Below is a small trained network, with its code and all its weights. Each question gives an input and a target symbol and asks what happens when units are switched off, that is, made to give their printed mean instead of their output.

import numpy as np


def w(rows, s, z=0):
    codes = np.array(rows[::2]) - 128.0
    scale = np.full(codes.shape[1], s)
    scale[-1] = z or s
    return codes * scale


def f(y):
    return y / 2 * (1 + np.tanh(0.7978845608 * (y + 0.044715 * y**3)))


def softmax(a):
    e = np.exp(a - a.max(-1, keepdims=True))
    return e / e.sum(-1, keepdims=True)


def log_softmax(a):
    a = a - a.max(-1, keepdims=True)
    return a - np.log(np.exp(a).sum(-1, keepdims=True))


def net(x, mask):
    ids = ['γδηθμξπτφψω'.index(c) for c in x.split()]
    T = len(ids)
    res = E[ids] + P[:T]
    q, k, v = (res @ M[0].T for M in (Q, K, V))
    z = softmax(np.where(np.tri(T) > 0, q @ k.T / 4**0.5, -1e9)) @ v
    res = res + np.where(mask[0], z, O[0][:, -1]) @ O[0][:, :-1]
    y = f(res @ A[0][:, :-1].T + A[0][:, -1])
    res = res + np.where(mask[1:9], y, B[0][:, -1]) @ B[0][:, :-1]
    return log_softmax(res[-1] @ U[:, :-1].T + U[:, -1])


Q, K, V, O, A, B = {}, {}, {}, {}, {}, {}
E = w([
[221,207,83,80],'γ',
[113,5,135,95],'δ',
[169,135,220,103],'η',
[229,139,84,81],'θ',
[135,186,111,96],'μ',
[161,77,162,99],'ξ',
[151,67,172,101],'π',
[206,222,94,83],'τ',
[59,174,107,123],'φ',
[118,74,193,109],'ψ',
[144,195,107,93],'ω',
],0.023)
P = w([
[31,178,121,1],'0',
[46,162,123,20],'1',
[74,150,134,32],'2',
[91,142,141,47],'3',
[114,135,144,60],'4',
[129,126,148,72],'5',
[146,122,152,84],'6',
[165,108,157,94],'7',
[172,107,154,108],'8',
[192,103,153,118],'9',
[209,101,156,130],'10',
[216,98,158,142],'11',
[246,97,142,159],'12',
[229,92,179,145],'13',
],0.0092)
Q[0] = w([
[134,132,200,141],'h0',
[123,157,109,144],'h0',
[163,173,116,6],'h0',
[113,134,79,198],'h0',
],0.023)
K[0] = w([
[161,160,117,103],'h0',
[114,142,141,131],'h0',
[147,122,126,250],'h0',
[65,127,162,82],'h0',
],0.021)
V[0] = w([
[92,214,221,191],'h0',
[108,182,9,62],'h0',
[236,59,97,122],'h0',
[104,2,118,98],'h0',
],0.0097)
O[0] = w([
[127,199,227,133,60],'h0',
[135,76,2,190,255],'h0',
[102,145,17,129,164],'h0',
[69,83,17,38,79],'h0',
],0.0094)
A[0] = w([
[73,146,94,187,144],'n0',
[169,184,87,98,110],'n1',
[173,141,150,77,254],'n2',
[176,189,248,43,96],'n3',
[109,178,196,132,70],'n4',
[163,75,88,147,146],'n5',
[126,48,237,94,143],'n6',
[23,115,123,123,75],'n7',
],0.012,0.009)
B[0] = w([
[229,229,138,33,162],'n0',
[43,163,172,123,194],'n1',
[86,81,72,152,194],'n2',
[168,44,143,155,178],'n3',
[244,217,166,95,144],'n4',
[143,154,235,117,250],'n5',
[15,244,2,156,154],'n6',
[100,233,190,165,147],'n7',
],0.0092,0.015)
U = w([
[142,105,222,98,125],'γ',
[67,108,169,50,78],'δ',
[158,148,45,162,106],'η',
[201,136,102,6,130],'θ',
[116,131,96,92,71],'μ',
[92,30,95,87,168],'ξ',
[92,111,79,94,80],'π',
[99,53,160,182,254],'τ',
[83,198,201,114,138],'φ',
[55,137,123,174,134],'ψ',
[139,171,109,118,46],'ω',
],0.011,0.006)

Each question gives the input, a string of symbols that net reads in full, and the target symbol t.
The units are the heads (4 rows each of Q, K, V and O) and the neurons (one row each of A and B). Each row of codes is followed by its name. A weight is (code - 128) times the scale printed after its matrix; where a second scale follows, it is the last column's (O, A, B and U).
mask holds one flag per unit, heads first, then neurons. A switched-off unit (its flag False) gives its mean, the last column of its rows in O or B, instead of its output. The means were averaged over made-up inputs and are rounded, as every weight is.
A unit's drop is (log p(t) with every unit on - log p(t) with that unit switched off) / (log p(t) with every unit on - log p(t) with every unit switched off).
The circuit of an input: a set's keep is (log p(t) with only the set's units on - log p(t) with every unit switched off) / (log p(t) with every unit on - log p(t) with every unit switched off). Starting from all 9 units, units are removed one at a time, each time the one whose removal leaves the highest keep (on an exact tie, the one counted first), for as long as the keep stays at least 0.8.
units of the circuit, in order: the units of the circuit, biggest drop first
unit that matters most: the unit with the biggest drop
k most important neurons: the k neurons with the biggest drops, biggest first
drop when u is switched off: that unit's drop, to one decimal
input η ω η φ θ ω η ψ ω ψ ω η φ δ, target θ: units of the circuit, in order -> [h0; n0; n5; n1]
input ω ξ θ ω ξ φ ψ ω φ ω μ ω ξ γ, target π: units of the circuit, in order -> [h0; n2; n1; n5]
input ξ ω μ φ ω τ φ τ ψ φ φ μ η, target τ: unit that matters most -> n0
input η ω ω ψ φ δ, target δ: units of the circuit, in order -> [h0; n7; n5]
input δ ω ξ θ φ η η γ, target γ: units of the circuit, in order -> [h0; n3]
input γ μ φ φ π, target γ: 4 most important neurons -> [n5; n2; n6; n0]
input φ ψ ξ ω φ η μ π ψ θ ξ θ η γ, target γ: units of the circuit, in order -> [n3; h0]
input ξ τ η φ θ φ ψ π, target θ: units of the circuit, in order -> [h0; n0; n5; n2]
input ξ δ φ ξ ξ ω, target π: units of the circuit, in order -> [n5; h0; n0]
input φ ω η ω ξ φ θ η δ, target θ: units of the circuit, in order -> [h0; n0; n5]
input η ψ φ μ ψ ψ μ φ γ η ψ ψ φ μ, target τ: 2 most important neurons -> [n3; n0]
input φ δ η, target η: 3 most important neurons -> [n6; n3; n4]
input φ γ φ δ, target γ: 3 most important neurons -> [n5; n0; n2]
input γ π φ η π δ τ γ, target φ: 3 most important neurons -> [n1; n5; n3]
input π δ φ π ψ, target ψ: 3 most important neurons -> [n6; n7; n0]
input φ φ φ φ φ η ψ φ φ τ ψ ξ ψ τ, target ξ: 3 most important neurons -> [n3; n2; n5]
input ω δ φ τ δ φ γ γ ψ δ, target γ: 4 most important neurons -> [n5; n2; n0; n6]
input ξ φ γ γ ω π ψ φ ω ψ γ, target ξ: 2 most important neurons -> [n2; n3]
input φ φ ω ω ψ η, target η: 3 most important neurons -> [n6; n4; n5]
input δ τ τ, target φ: 2 most important neurons -> [n1; n3]
input φ ψ η τ φ φ τ ψ η τ, target γ: 3 most important neurons -> [n3; n4; n1]
input τ ξ ψ φ ω μ ψ η φ ψ μ θ φ τ, target τ: drop when n3 is switched off -> 0.2
input τ φ τ θ φ φ ξ ω φ ψ ψ ω, target ξ: drop when h0 is switched off -> 0.7
